Rows and roughly how far along a hidden order each lies, from 0 to 30:
In the rows, zero is written as 100.
[106  99  88  94  99 103  84 102  98  97  92  52 107  93 103 103 120 110
  93  88  92 119  86  85  65  64  56 109  96  99  89 114  88  90  80  92
  87 107 112  95 105 108  47  62  69 107  88  90  87 104 116  86 122 115
 116 112  89 146  98 131  96  98 177 115 108  79  80  79 107  96 114 110
 137 110 112 113 110 109  95 103 113 100 113 107 112  75  89  70  98  82
 109  96  95 113 125  85 114  68 101 121  89  82 102 100  68 105  92 107
 101  81 105  73  95 104 103  90  99  99 114 105  95 100  89  86  78 107
  93 106 106  41  90  99 108 100  98  92 146  91 121  99  86  90 113 116
  96 104  99  94 113  83  91 110  98 116  92 101  82  96  93 113  81  97
 120 105  88 106  82 138 114  81 101  99  94] : 27
[112  97  69 104 103  90  96 100  94  93 108  88  95  99  88  89 120 104
 102  91  93 115  84 104  95 103  90 109 100  98 104  95 100  98  88 102
  76 101 113 100 105 100 106 109  67  96  92 106  98 106 115  97  96  99
  93 108 104 116 105  90  95  91 124 102  96  93  99 115 110  94 103 107
 121 101 103 124 101 106 102  96 108 101 103  99 105  94 101  92  99  87
  94  96 105 108  99  96  94 114  98 101 105 103 102 102  97 101  91 105
  99 103 112  89  95 109  97 100  95  99 102  93  98 103 116  91  93 109
 103 113  92  79  94  97 113 108  99  95 118  96  85  93  79  88  96 102
  98 100 105 123  99 103 101 104 125 105  96 106  98 107 110  92  96  92
  91 117  87 103  94  74 108  85  98  86 102] : 18
[107  89  86 109  93  95 118  87 104 108 122 143  91 106  88  75 110 101
  97 110 101 105 109 105 125 144 109 104 112  99 110  96  98  99 109 108
 109 105 102 111 110  93 137 128 109  83 103  97 105 106  98  98  77  88
  81  87 118  88 104  87  97 106  67  91  95 108 109 116 103  92  91  99
  84  94  94  89  96 102 104 104  98 104  89  89  97 112 119 118 104  94
 116 110 108  92  80 106  92 146 104 106 117 113  98 123 106  95 101  91
  99 110  78 129  96 102  98 112  82 102  82  96 101 109 125 100 108 101
  86 111  92 128 106  99 111 103 100 103  80 107  76  97  53  81 100  89
  90  98 112 136  86 117 106  92 142  91  99  87 111  98 106  86 110 100
  99  93 103 100 119  74  93  99 100  95 100] : 12
[110  88  81 112  92  91 121  83 106 106 124 153  88 106  87  68 113 100
  98 108 101 107 105 110 128 160 118 106 110  98 112  84  97 100 110 105
 108 103 104 112 115  90 144 139 100  83 106 103 118 107 103 102  75  85
  79  82 116  81 106  78  95 104  48  91  92 106 110 122 104  89  88  97
  82  92  94  87  94 100 106 102  97 104  88  87  92 117 118 118 105  96
 119 108 109  86  74 110  89 154 104 109 124 113  99 122 121  94  99  90
  97 114  82 137  98 103  97 113  79 103  83  91 102 110 130 103 115 102
  86 111  89 124 107  97 110 105  99 103  69 107  68  95  47  86  98  92
  91  96 114 144  85 121 107  68 153  90  98  89 113  99 111  82 113  97
  94  91 100 100 116  66  90  94  99  93 101] : 10
[ 98 105 108 117  99  99 109  88 106  94 123 158  95 116  95  60  75  93
 101 107 117  79 121 118 157 166 171  94 100  92 138  44 123 103 126 113
 133  86  96 119 111  97 198 176 130  83 117 119 117  97  91 119  75  81
  87  48 109  29 107  57 105  92  25  77  84 124 117 136  98 100  88  82
  53  83  86  80  91  83 109  88  87 104  89  92  59 156 117 146 106 125
 121 114 103  80  52 118  75 175 101 104 120 133 103  89 148  93 119  98
  92 120  91 155 119  97  93 119  83 103  69  81 108  99 130 121 131  99
 103  93  89 174 113  95 100 101  96 109  35 116  51 105  54 119  92  80
 116  91 120 104  85 118 114  58 129  78 109 116 125  88 110  82 135  98
  59  82  88 103 131  30  74 116  98 102 120] : 0
[106 100  82 103 102  96  92 103  97  94 102  78 101  98  94  96 114 103
 100  93  98 112  88  99 102 109  98 107  98  98 102 100 101  96  86 100
  87 101 111 100 106 104  95 105  81 100  96 104  95 103 110  94 102 103
 102  96 100 126 103  96  98  93 133 102  97  92  94 105 106  97 105 103
 113 101 104 107 102 104 100  97 106 101 107 101 101  91  97  88 100  92
  97  97 100 104 102  94  94 101 100 106 100  97 102  97  99 103  96 106
 100  98 110  87  99 106 100  97  98  99 102  96  98  99 108  93  94 107
 104 107  96  81  94  97 109 106  98  96 109  97 101  97  83  93 101 108
 101 100 104 105 103  99  98  93 111 108  97 106  95 102 106  99  94  93
  92 108  89 103  93  95 109  88  99  93 104] : 19
[105  89  93 114  93  95 123  80 108 107 126 155  90 112  92  66 106  99
  96 111 105  96 113 107 133 165 131 103 110  96 117  81 101  99 115 106
 115 100 100 114 113  93 157 134 115  83 111 101 117 106  97 103  78  82
  85  79 112  69 105  80  98 104  56  87  92 108 110 122 101  93  89  97
  74  91  94  75  95  97 107 103  95 104  86  89  86 122 122 123 107 104
 130 113 107  84  63 107  90 157 105 113 121 119 100 118 123  94 104  92
  97 117  83 140 101  99  97 114  82 104  81  92 103 109 128 108 113 101
  86 106  91 150 106  98 104 102  99 105  62 110  65  98  47  94 102  87
  96  96 119 133  85 117 106  65 143  88 101  93 113  95 108  82 114 100
  92  85 101 100 118  69  85 103 100  97 102] : 8
[108 100  75  93 105  94  79 117  86  92  87  68 102  83  94 117 124 103
 102  81  88 123  75  90  57  57  54 109  92 104  86 131  94  97  77  92
  60 107 115  80  96 112  30  72  59 111  77  94  76 103 115  80 113 116
 109 145  95 159  98 123  95  89 174 115 105  83  87  89 109  98 113 112
 140 113 112 137 109 114  94  98 119  99 115 107 124  63  85  67  94  79
  70  87  96 122 135  87 103  57  97  85  84  78 100  95  66 108  82 111
 107  87 123  51  86 113 106  80 111  95 124 106  94  96  81  78  77 108
 111 110 104  31  84 100 117 108 101  90 149  81 119  92 114  85 100 119
  90 106  86  97 114  87  93 141 106 118  91  98  77 111 101 114  71  95
 113 123  92 104  75 121 126  80  98  90  98] : 30

New part:
[ 94  95 100  99 110 100  93  97 102 108  90  92 134  98  71  95 138  90
  82  57 111  97 117 121 109 110 109 100 145 130 130  88 100 104 110 110
 103  92  92 112 122  86  92  98 107  95  82  84  68 106 109 109  76  99
 111 101  65  91 109 113 108 116  91  90 114 101  85  94  84 111  91 100
 103  96 104  88 105  81 104  83 108  96 105 119 101  95 112  96  98 124
 100  97 109  93  55  82  91  95 107 103 101  84  75 101  65 108 109 112
 118  92 106 117 102 128 110  87 114 110  93 123 133 127 103  54 114  91
 105  73  93  93 105  80 119  99 100 104 117 106 103  91 101  96  96  98
  93  64 112 115 118 117 111  98  93 110  96  87 108  89  68 102  87  83
 118  93 100 104 103  94  92 101 114  88  95 112] : 23
[ 91 108  94 144 123 105  69 107 100 115  85  93 171  99  59 126 166  67
 111  44 124 113 147 137 125 109 113 101 160 140 127  79  98 117 113 113
 101  93  96 111 122  74  92  96 103  92  84  64  72 110 105 112  42 100
 101  93  77  88 125 115 101 120  90  96 116 103  91  99  73 113  93  99
 109 111  99  82 102  79 107 114 101  95 106 129 106 111 114 101  83 139
  92 106 118  91  70  68  85  85 109 101  77  66  49  94  70  85 111 111
 126  84  99 132 101 148 133  81 111 114  84 122 135 123 105  72 112  92
 109  80  96  78 123  79 141 106  99 115 128 106  78  70 110  92 102  93
  97  48 110 121 144 128 117 111 103 113 114  97 121  84  47 105  78  67
 130  93  97 106  98  69  90 125 130  97  86 116] : 30
[ 95  88  96 131 100  90 106 105  93  89 114  97  74 118 140 142 123 137
 128  74 106 148 133 137 120 106  75 106 119  66  53  95 103  91  88 120
  76  93 102 128  76 120 183 100 113  69 124  54 109 104  99 125  71  97
 102  96  66 112  86  93 104 113  98  95  95  99 103  93  87 109  96  96
  95 117 100 102  97  96  95 105 115 108 103 115  95 110 105  96 101 101
  92 113 104  90  84  99 112 104 105  88 115 107  88 105 117 101 106  85
 100  83  92 132  90 107   8 107 107 109  90  98 118 114  97  45  95 119
 143 105  57 110 112 118  67 109  84 107  94  89  70 108 108  98 111 130
 100  99  79 135  93 130 111 121  70  79 120 117 116 118  62  65 116 110
  89 110  89  99 107 125 103  67  87 100  89  87] : 0
[106  93  89 174  95  81  89 104  90 101  97  97  86 116 119  75 125 102
  59  51  99 123 113  94 101  99  81 102 118 143 119 100  93  64  97 122
 117  83  97 120 112  98 136  98  96 110  70  98  62 107 124 116 117  85
  94 109  99 101  91 101  99 103  97  60  67  96  90  96 112  87  88 100
  77 120 120  99  97  63  97 102  85  94 106 129 122  92 116 113  99  87
 117 131  97  76 123 105 108  92 101 105 125  81 112 109  89 100 106 100
 114  89 107 137 106 107  17  87 122 105  92 175 162 118 109  21  98 103
 118 118  98 113 101 101  96 102  93 104 108  90 100  85  91 104  96 118
 105  84 108 132 128  55  95 114  68 103  88  79  87 117  57 102 110 101
 141 115 103 115 114 114  96  35  93  79  70 106] : 24
[ 97 115  99  73 110 107  97  85 106 106  88  96 131  87  65  83 140  72
 123  66 119  71 109 114 108 113 127  99 144 115 151  93 103 109 112  90
  89  96  80  98 121  83  47 119 106 104  66  92  82 106 102  95  89  96
 111 103  75  91 113 118 107 114  77 106 121 104  87 108  89  95  93 111
 102  85  93  84 107 104 111  81 110  93 102 100 107  81 131  98  92 124
 102  76 122 101  44  78 101 101 108 113  97  89  64  94  51 106 106 114
 113 105 107  96 100 116 167  87 107 102 101  69 140 116  97 100 117  74
  94  71  80  82 100  69 133 100 110 104  89 117 107  88  97  97  92  70
  86  91 121 110 138 112 104  97  99  97  95 117 114  84 102 106  78  77
 117  94  98 113 111  93  98 149 120  86  96 110] : 29
[112  83  87 112  91  76 100 111  94  95  92 101  85 120 125  68  90 109
  38  49  75 119  82  65  90  80  80  84  97 134 112  97  98  67  93 116
 116 106 100 111 103 111 160  88  96 119 107 111  95 106  85 100  93 101
  89  91  63 110 103  94  88 106 118  76  77  95  93  78  98  83  94 108
  87 108 111 107  89  87 108  77  90  96 101 121  91  97 103 103 112  73
 120 104  74  89 178 116  85  98  97 105 113 100 123 113 113  94 107 100
 100  92  84 130  99  70  49 106 111 104 114  76 117  86 101  56 105 139
 124 106 136 123  85 117  58  91 105 102 121  82  96 123  94 102  96 136
 111 118 103  98  76  44 107  92  95 106 101  76  87 114  85  81 117 117
 107 114  98  97 108 124  96  61  82  68 104  92] : 16
[104  95  82  56  95 100 127  82 108  98 119  99 101  81  78  91  95 103
  90 125  87  67  83 105  82  92 110  86 110  49 110  84  98 109 102  88
  77 116  85  96 102 106  47 106 114 101  75  97 119 102  89  79 106 109
 108 106  99 102 104 106 100 109 117 121 105 102  95 111  64  98  99 115
 111  71  93  95  77 132 108  45 123  99  94  96  82  79 111  82 112 103
 102  74  87 120  83 102 109 114  98 100  98 114 100 101  92 115  91  98
 100 107 104  71  78  91 141 112 113  97 118  31 112  97  92  82 122 103
 133  84 154  99  90  88  95  91 111  85  70 103 111 121  89  98 101  90
  90 106 102  84  88 103  89  74  91  97  95 112 103 102 122  73 117 121
  82 109  94  93  96 115 104 139  83 103 123  83] : 8
[124  91 103  62  97  94 104  88 114 117  52  95 114 104  49  31  94  54
   0  61  87  46  56  67  62  84 117  75 107 133 150  90 103  94 117 105
 117 121  90  67 126  95  56  98  71 120  35 164 116 109  71  79  90 108
 105  84  84 102 121 112  68  83 123  80 106  96  87  78 101 105  97 129
  81  72  93  97  78 120 108  51 100  95  90  89  93 108 100  90 116  87
 120  77  72 112 124  81  76 105  97 111  86 120 117 102  78 108 121 100
 100 104  86 138 115  73 200 101 101  98 131  92 104  87  94  99 113 103
  75  96 172  98  76  92  98  86 114  95 116 109 116 130  90 101  87 102
 100 103 131  60  77  66  91  56 106 132  75  61  82  78 140  79  89 103
  82 114 117  83 101 101  91 130 102  74 132 106] : 29
[108  76  95  59 107  98 108 102 104  96  69  93 109 128  78  98  93  93
  10  53  86 110  87  82  88  75 100  84 104 102 104  95  98  95 101 115
 102 124  94  76 108 108 130  83  70 111  97 106 129 106  74  88  29 110
  89  71  77 109 116  98  61 100 133  97 116  99  99  87  89 122 101 109
  95  88  80 107  81 134  96  76 111 103  99 116  71 114  96  83 118  85
 111  80  58 107 135  94  62 100 101 102  79 113  92 106 107  99 118  90
  94  87  84 137 104  96 165 115  93 103 110  88  84  68  86  88 101 127
 119  98 179 102  85 115  76  97 102 103 127  89  88 119 111  92 102 137
 111  99 100  90  56  95 129  73 103 121 104  73  92  83 109  71 111 110
  81 124 119  63  91  92  95 110 102  93 131 101] : 10
[102 100  89  83 117  97  77 101 108 117  90  92 145 112  66  89 112  74
  57  54  99  80 108 104 107 104 117  93 140 135 150  90  97 131 117 113
 117 107 106  84 128  83 111  94  94 113  78 105  92 109  95 100  60 111
 116  90  43  91 123 110 100 112 101  91 114 101  83  83  84 108  92  99
 112 104 101  89 105  92 103  88  92  94  99 113  93  98 100  99 104 128
 105  88  98  99 111  82  74  90 102 107  85  83  85 100  84  91 114 117
 120 102  92 123 109 122 171  86 102 108  98 134 113 128 109 100 117 110
  75  74 136  82 101  83 114  92 108 109 138  95 100  92 107  97  89 105
  99  91 129  96 107 129 123  86 110 121 106  74  95  74  86 105  67  77
 113  95 116  93  90  66  88 131 119  79 124 113] : 27
[ 99 115  73 142  96  98 119  82  95 106 133  99 100  71  90  81 133  78
 129 107 108  90  94 120 107 119 113 111 133  94 148  87  99  70 103  85
  89  78  81 138 111  88  40 117 127  88  59  72  59 103 132 109 136  90
 105 126 130  86  94 112 133 127  81  98  87 100  95 128  88  75  90 106
 107  87 114  84 100  81 105  82 115  94 108 121 121  69 135 105  88 118
 104 112 127  85  41  99 136 102 104 110 127  78  90  99  58 123  84 105
 119  94 123  67  82 138  47  85 128 101  95 116 189 131  97  62 113  63
 127  89  67  97 107  59 136 105 105  89  61 117 116  69  77 101  97  60
  85  65 108 131 164  79  68 110  75  84  82 140 107 104  80 110  92 101
 135  99  85 134 116 119 104  92 103  95  68  94] : 29
